Here is a tiny trained network, its code and every weight. The questions are about switching its units off for an input and a class, where a switched-off unit gives its printed mean instead of its output.

import numpy as np


def w(rows, s, z=0):
    codes = np.array(rows[::2]) - 128.0
    scale = np.full(codes.shape[1], s)
    scale[-1] = z or s
    return codes * scale


def norm(h):
    return h / np.sqrt((h * h).mean(-1, keepdims=True) + 1e-5)


def f(y):
    return np.maximum(y, 0)


def log_softmax(a):
    a = a - a.max(-1, keepdims=True)
    return a - np.log(np.exp(a).sum(-1, keepdims=True))


def net(x, mask):
    res = np.array(x, float).reshape(1, 7) / 4 @ E
    u = 0
    for l in range(3):
        y = f(norm(res) @ A[l][:, :-1].T + A[l][:, -1])
        res = res + np.where(mask[u : u + 9], y, B[l][:, -1]) @ B[l][:, :-1]
        u += 9
    return log_softmax(norm(res)[-1] @ U[:, :-1].T + U[:, -1])


A, B = {}, {}
E = w([
[129,66,101,71],'x0',
[254,153,89,166],'x1',
[91,149,171,180],'x2',
[195,78,227,150],'x3',
[88,140,122,177],'x4',
[67,190,153,176],'x5',
[144,73,95,200],'x6',
],0.0055)
A[0] = w([
[200,134,142,124,171],'0.n1',
[120,199,156,115,96],'0.n2',
[122,52,98,125,148],'0.n3',
[112,136,57,155,3],'0.n4',
[76,122,254,108,132],'0.n5',
[76,151,61,208,119],'0.n6',
[144,105,67,122,153],'0.n7',
[162,121,123,167,100],'0.n8',
[129,100,53,115,118],'0.n9',
],0.0099,0.0033)
B[0] = w([
[122,182,69,179,223],'0.n1',
[115,191,65,129,179],'0.n2',
[90,122,163,85,210],'0.n3',
[254,239,70,54,156],'0.n4',
[109,42,57,58,254],'0.n5',
[117,244,149,116,233],'0.n6',
[139,158,5,183,195],'0.n7',
[136,138,175,175,177],'0.n8',
[207,69,28,71,192],'0.n9',
],0.0052,0.0045)
A[1] = w([
[49,202,73,157,136],'1.n1',
[181,104,178,201,51],'1.n2',
[158,161,110,35,152],'1.n3',
[80,163,201,114,242],'1.n4',
[180,119,136,203,2],'1.n5',
[170,125,98,141,60],'1.n6',
[227,113,166,167,149],'1.n7',
[1,146,87,111,137],'1.n8',
[52,121,179,106,210],'1.n9',
],0.0075,0.0016)
B[1] = w([
[190,189,140,192,253],'1.n1',
[155,69,69,212,187],'1.n2',
[197,169,147,88,218],'1.n3',
[81,83,81,137,196],'1.n4',
[160,108,114,158,183],'1.n5',
[65,90,214,151,174],'1.n6',
[176,3,147,146,218],'1.n7',
[205,127,205,132,255],'1.n8',
[42,157,184,176,208],'1.n9',
],0.0068,0.004)
A[2] = w([
[156,104,110,200,3],'2.n1',
[132,146,180,57,39],'2.n2',
[143,224,120,14,171],'2.n3',
[127,167,95,173,32],'2.n4',
[94,149,149,206,115],'2.n5',
[37,157,148,171,119],'2.n6',
[63,2,168,160,207],'2.n7',
[166,171,73,138,117],'2.n8',
[109,85,204,87,61],'2.n9',
],0.0096,0.0035)
B[2] = w([
[173,100,90,202,170],'2.n1',
[77,135,253,75,155],'2.n2',
[176,103,160,120,233],'2.n3',
[18,169,149,97,159],'2.n4',
[194,140,132,169,191],'2.n5',
[149,92,210,105,184],'2.n6',
[41,173,65,151,255],'2.n7',
[4,160,130,107,198],'2.n8',
[28,116,139,185,173],'2.n9',
],0.0059)
U = w([
[144,144,142,198,3],'0',
[107,149,205,44,64],'1',
[149,240,91,103,164],'2',
[174,97,38,48,174],'3',
[156,110,154,119,79],'4',
[98,218,224,200,184],'5',
[171,66,87,212,174],'6',
[3,66,171,110,183],'7',
],0.017,0.004)

Each question gives the input, the list of numbers given to net, and the class t.
The units are the neurons (one row each of A and B). Each row of codes is followed by its name. A weight is (code - 128) times the scale printed after its matrix; where a second scale follows, it is the last column's (A, B and U).
mask holds one flag per neuron, layer by layer. A switched-off neuron (its flag False) gives its mean, the last column of its row in B, instead of its output. The means were averaged over made-up inputs and are rounded, as every weight is.
A unit's drop is (log p(t) with every unit on - log p(t) with that unit switched off) / (log p(t) with every unit on - log p(t) with every unit switched off).
The circuit of an input: a set's keep is (log p(t) with only the set's units on - log p(t) with every unit switched off) / (log p(t) with every unit on - log p(t) with every unit switched off). Starting from the 12 units with the biggest drops (on a tie, the unit counted first), units are removed one at a time, each time the one whose removal leaves the highest keep (on an exact tie, the one counted first), for as long as the keep stays at least 0.8.
circuit, biggest first: the units of the circuit, biggest drop first
most important unit: the unit with the biggest drop
k most important neurons: the k neurons with the biggest drops, biggest first
top k neurons in layer l: the k neurons of layer l with the biggest drops, biggest first
drop of u: that unit's drop, to one decimal
input [-1,-6,-7,-6,2,5,3], class 2: 2 most important neurons => (0.n4, 0.n9)
input [0,6,6,-4,0,0,3], class 2: most important unit => 0.n6
input [8,-2,-1,-4,1,-2,-6], class 1: circuit, biggest first => (2.n2, 1.n8)
input [-5,5,-2,-3,2,-2,3], class 2: circuit, biggest first => (0.n4, 2.n8)
input [7,-4,-4,-2,-6,7,-1], class 1: 2 most important neurons => (1.n3, 1.n7)
input [5,-3,-7,-8,-4,5,-8], class 1: circuit, biggest first => (2.n2, 1.n8, 2.n3)
input [4,-1,6,6,-8,-8,-1], class 7: circuit, biggest first => (1.n1, 2.n9, 0.n9)
input [5,-6,-6,8,-7,-4,-2], class 7: circuit, biggest first => (2.n9, 0.n9)
input [-6,1,-8,2,0,7,-2], class 2: top 3 neurons in layer 0 => (0.n2, 0.n8, 0.n3)
input [3,0,0,8,-4,8,3], class 7: top 2 neurons in layer 0 => (0.n5, 0.n7)
input [-1,-6,6,6,-3,3,-1], class 7: drop of 0.n5 => 0.2
input [-5,-5,5,-1,-1,-6,0], class 7: drop of 0.n5 => 1.3
input [-1,-7,5,6,2,6,-6], class 7: drop of 1.n9 => -0.1
input [-1,-8,4,7,-7,5,-2], class 7: most important neuron => (0.n5)
input [-3,-5,-7,-5,-1,1,-8], class 1: drop of 1.n1 => -0.1
